Below is a small trained network, with its code and all its weights. Each question gives an input and a target symbol and asks what happens when units are switched off, that is, made to give their printed mean instead of their output.

import numpy as np


def w(rows, s, z=0):
    codes = np.array(rows[::2]) - 128.0
    scale = np.full(codes.shape[1], s)
    scale[-1] = z or s
    return codes * scale


def f(y):
    return np.maximum(y, 0)


def softmax(a):
    e = np.exp(a - a.max(-1, keepdims=True))
    return e / e.sum(-1, keepdims=True)


def log_softmax(a):
    a = a - a.max(-1, keepdims=True)
    return a - np.log(np.exp(a).sum(-1, keepdims=True))


def net(x, mask):
    ids = ['αβγδεηλξστφψω'.index(c) for c in x.split()]
    T = len(ids)
    res = E[ids] + P[:T]
    u = 0
    for l in range(2):
        r = res
        for j in range(3):
            rows = slice(3 * j, 3 * j + 3)
            q, k, v = (r @ M[l][rows].T for M in (Q, K, V))
            z = softmax(np.where(np.tri(T) > 0, q @ k.T / 3**0.5, -1e9)) @ v
            o = O[l][rows]
            res = res + np.where(mask[u + j], z, o[:, -1]) @ o[:, :-1]
        u += 3
        y = f(res @ A[l][:, :-1].T + A[l][:, -1])
        res = res + np.where(mask[u : u + 4], y, B[l][:, -1]) @ B[l][:, :-1]
        u += 4
    return log_softmax(res[-1] @ U[:, :-1].T + U[:, -1])


Q, K, V, O, A, B = {}, {}, {}, {}, {}, {}
E = w([
[97,130,121,137,76],'α',
[67,177,144,129,145],'β',
[95,138,98,146,115],'γ',
[112,179,116,118,157],'δ',
[195,220,38,143,184],'ε',
[232,180,6,187,84],'η',
[73,82,49,179,82],'λ',
[95,138,100,143,113],'ξ',
[46,129,82,170,143],'σ',
[56,170,108,150,178],'τ',
[174,203,84,99,124],'φ',
[104,116,62,154,108],'ψ',
[88,158,104,133,140],'ω',
],0.016)
P = w([
[109,146,155,165,120],'0',
[202,5,105,162,147],'1',
[168,159,148,236,167],'2',
[99,186,129,150,102],'3',
[210,25,124,131,184],'4',
[143,193,145,240,159],'5',
[79,202,109,127,83],'6',
[221,34,128,123,193],'7',
[137,206,124,244,169],'8',
[61,219,83,95,66],'9',
[226,41,145,112,202],'10',
[136,217,96,235,168],'11',
[46,229,69,73,64],'12',
],0.013)
Q[0] = w([
[154,125,138,37,77],'0.h0',
[52,143,165,126,94],'0.h0',
[183,140,187,163,92],'0.h0',
[119,54,147,33,149],'0.h1',
[102,152,70,134,110],'0.h1',
[177,85,119,175,182],'0.h1',
[189,110,121,132,126],'0.h2',
[161,84,140,8,163],'0.h2',
[82,115,86,127,136],'0.h2',
],0.015)
K[0] = w([
[195,20,174,106,64],'0.h0',
[45,115,126,162,145],'0.h0',
[145,130,200,235,114],'0.h0',
[200,57,208,198,226],'0.h1',
[190,187,29,81,209],'0.h1',
[20,82,233,141,171],'0.h1',
[44,108,170,210,118],'0.h2',
[185,4,254,202,139],'0.h2',
[192,156,159,100,156],'0.h2',
],0.0087)
V[0] = w([
[149,117,166,96,117],'0.h0',
[93,151,163,132,208],'0.h0',
[154,122,119,178,130],'0.h0',
[125,141,165,121,127],'0.h1',
[137,169,120,121,97],'0.h1',
[9,84,148,119,145],'0.h1',
[107,138,77,133,139],'0.h2',
[132,173,116,100,103],'0.h2',
[134,177,104,96,151],'0.h2',
],0.015)
O[0] = w([
[41,83,117,130,175,2],'0.h0',
[164,140,106,105,105,168],'0.h0',
[46,72,135,57,105,179],'0.h0',
[94,41,237,89,144,83],'0.h1',
[110,164,53,166,107,167],'0.h1',
[186,169,246,226,63,163],'0.h1',
[122,165,8,172,254,227],'0.h2',
[185,149,48,42,88,160],'0.h2',
[192,199,94,136,124,156],'0.h2',
],0.0065,0.0095)
A[0] = w([
[213,43,95,118,82,215],'0.n0',
[2,209,139,72,129,254],'0.n1',
[136,26,250,140,154,145],'0.n2',
[33,125,200,153,55,8],'0.n3',
],0.0078,0.0032)
B[0] = w([
[143,157,161,168,183,201],'0.n0',
[249,114,103,95,100,255],'0.n1',
[211,138,19,207,136,173],'0.n2',
[48,114,254,86,113,144],'0.n3',
],0.0091,0.0063)
Q[1] = w([
[166,128,156,159,114],'1.h0',
[121,107,157,79,147],'1.h0',
[182,131,160,130,55],'1.h0',
[196,129,95,126,84],'1.h1',
[202,25,107,152,252],'1.h1',
[103,155,122,80,56],'1.h1',
[173,91,170,159,192],'1.h2',
[86,203,148,140,47],'1.h2',
[106,241,119,198,96],'1.h2',
],0.011)
K[1] = w([
[136,100,133,137,125],'1.h0',
[128,92,136,115,202],'1.h0',
[150,152,164,108,63],'1.h0',
[153,166,122,88,155],'1.h1',
[117,41,172,119,108],'1.h1',
[157,120,43,88,72],'1.h1',
[111,67,182,144,86],'1.h2',
[143,163,5,75,81],'1.h2',
[72,208,83,86,5],'1.h2',
],0.012)
V[1] = w([
[73,152,96,136,176],'1.h0',
[97,89,92,128,129],'1.h0',
[110,161,161,162,181],'1.h0',
[116,135,78,140,214],'1.h1',
[194,125,103,143,74],'1.h1',
[29,176,123,91,95],'1.h1',
[190,177,164,135,245],'1.h2',
[92,123,85,185,178],'1.h2',
[65,105,127,149,122],'1.h2',
],0.012)
O[1] = w([
[193,125,127,152,111,148],'1.h0',
[201,155,161,59,153,108],'1.h0',
[155,74,69,205,141,109],'1.h0',
[131,134,146,108,112,183],'1.h1',
[135,49,185,247,97,250],'1.h1',
[97,192,69,131,210,101],'1.h1',
[17,138,114,181,246,113],'1.h2',
[120,235,91,183,114,172],'1.h2',
[162,189,118,123,66,81],'1.h2',
],0.011,0.013)
A[1] = w([
[143,103,212,184,128,2],'1.n0',
[188,123,149,169,180,242],'1.n1',
[83,45,247,149,229,85],'1.n2',
[74,171,75,115,107,102],'1.n3',
],0.011,0.0072)
B[1] = w([
[145,222,143,117,120,208],'1.n0',
[2,79,109,42,122,251],'1.n1',
[241,164,129,80,149,199],'1.n2',
[172,83,187,94,64,143],'1.n3',
],0.0081,0.021)
U = w([
[55,114,218,54,70,253],'α',
[243,136,176,180,169,52],'β',
[70,107,163,118,100,195],'γ',
[180,82,123,147,172,120],'δ',
[30,125,80,115,133,128],'ε',
[136,171,38,97,126,83],'η',
[143,190,160,168,75,66],'λ',
[76,105,165,120,105,194],'ξ',
[2,190,152,149,97,91],'σ',
[118,221,130,194,189,91],'τ',
[111,40,114,87,101,168],'φ',
[94,137,139,130,115,135],'ψ',
[106,130,162,137,132,194],'ω',
],0.0077,0.0064)

Each question gives the input, a string of symbols that net reads in full, and the target symbol t.
The units are the heads (3 rows each of Q, K, V and O) and the neurons (one row each of A and B). Each row of codes is followed by its name. A weight is (code - 128) times the scale printed after its matrix; where a second scale follows, it is the last column's (O, A, B and U).
mask holds one flag per unit, layer by layer, with each layer's heads first. A switched-off unit (its flag False) gives its mean, the last column of its rows in O or B, instead of its output. The means were averaged over made-up inputs and are rounded, as every weight is.
A unit's drop is (log p(t) with every unit on - log p(t) with that unit switched off) / (log p(t) with every unit on - log p(t) with every unit switched off).
The circuit of an input: a set's keep is (log p(t) with only the set's units on - log p(t) with every unit switched off) / (log p(t) with every unit on - log p(t) with every unit switched off). Starting from the 12 units with the biggest drops (on a tie, the unit counted first), units are removed one at a time, each time the one whose removal leaves the highest keep (on an exact tie, the one counted first), for as long as the keep stays at least 0.8.
circuit, biggest first: the units of the circuit, biggest drop first
most important unit: the unit with the biggest drop
top k neurons: the k neurons with the biggest drops, biggest first
top k neurons in layer l: the k neurons of layer l with the biggest drops, biggest first
input γ σ σ λ λ λ σ β ε β, target ε: circuit, biggest first => (0.n1, 0.h1, 1.h2)
input λ λ σ λ λ α σ, target σ: circuit, biggest first => (1.n2, 1.h2)
input φ σ λ λ β δ σ λ σ, target σ: circuit, biggest first => (1.n2)
input τ σ δ λ τ β λ δ α λ τ, target β: top 3 neurons => (1.n2, 0.n2, 1.n0)
input ξ η σ η α λ λ, target η: circuit, biggest first => (0.h1, 1.h0)
input β ω σ, target β: circuit, biggest first => (1.n2, 1.h2, 0.h1)
input β λ η λ λ λ τ σ, target δ: top 2 neurons => (0.n3, 1.n2)
input ξ λ β ψ σ λ σ η λ, target σ: circuit, biggest first => (0.h1, 1.n2, 1.n1, 0.n1)
input σ ξ λ β λ ξ, target β: circuit, biggest first => (1.n2, 1.h2, 0.n1, 0.h1)
input λ σ η λ ψ λ τ δ λ, target τ: circuit, biggest first => (1.h2, 0.h2)
input τ δ τ ω γ ε σ τ λ, target σ: top 3 neurons in layer 1 => (1.n1, 1.n0, 1.n2)
input τ σ λ τ λ ε λ δ λ γ λ, target β: top 2 neurons in layer 1 => (1.n2, 1.n0)
input λ η λ β σ σ ε, target ε: top 2 neurons => (0.n1, 1.n2)
input τ τ τ λ β η τ τ σ δ ω, target β: circuit, biggest first => (1.n2, 0.h1, 1.h2)
input ψ λ ε τ λ τ λ τ λ ξ, target ε: circuit, biggest first => (0.n1, 1.h2, 0.h1)
input λ ξ η σ λ τ, target σ: top neuron => (0.n1)
input τ γ λ λ λ τ δ λ α, target β: circuit, biggest first => (1.n2, 1.h2, 0.n1, 0.h2)
input λ λ λ λ, target λ: circuit, biggest first => (1.h2, 1.n1)
input τ λ λ, target τ: top 2 neurons in layer 0 => (0.n1, 0.n0)
input σ λ λ λ ε δ, target λ: circuit, biggest first => (0.h1, 1.h1, 1.n0)
input ω α τ λ ξ τ λ ψ λ ξ φ λ τ, target φ: most important unit => 0.n1
input λ σ τ δ τ λ λ σ α λ η, target η: top 3 neurons => (0.n3, 0.n1, 0.n2)
input λ β τ λ τ λ λ ω ψ, target λ: top 2 neurons => (0.n0, 1.n1)
input τ λ λ β, target β: circuit, biggest first => (1.n2, 1.h2, 0.n1, 0.h1)
input τ ξ λ η η β σ λ, target β: circuit, biggest first => (1.n2, 0.h1, 1.h1, 1.h2)
input λ σ λ λ φ λ λ β λ α, target φ: top 3 neurons => (0.n1, 1.n0, 1.n2)
input λ τ σ λ σ, target η: most important unit => 0.h2
input λ τ λ ξ ω λ λ λ σ τ α, target η: top 3 neurons => (0.n3, 0.n2, 0.n1)
input α ω η λ τ τ γ β, target φ: top 2 neurons in layer 0 => (0.n3, 0.n2)
input λ λ λ τ λ α σ σ λ σ τ, target η: top 3 neurons => (0.n3, 0.n1, 0.n2)
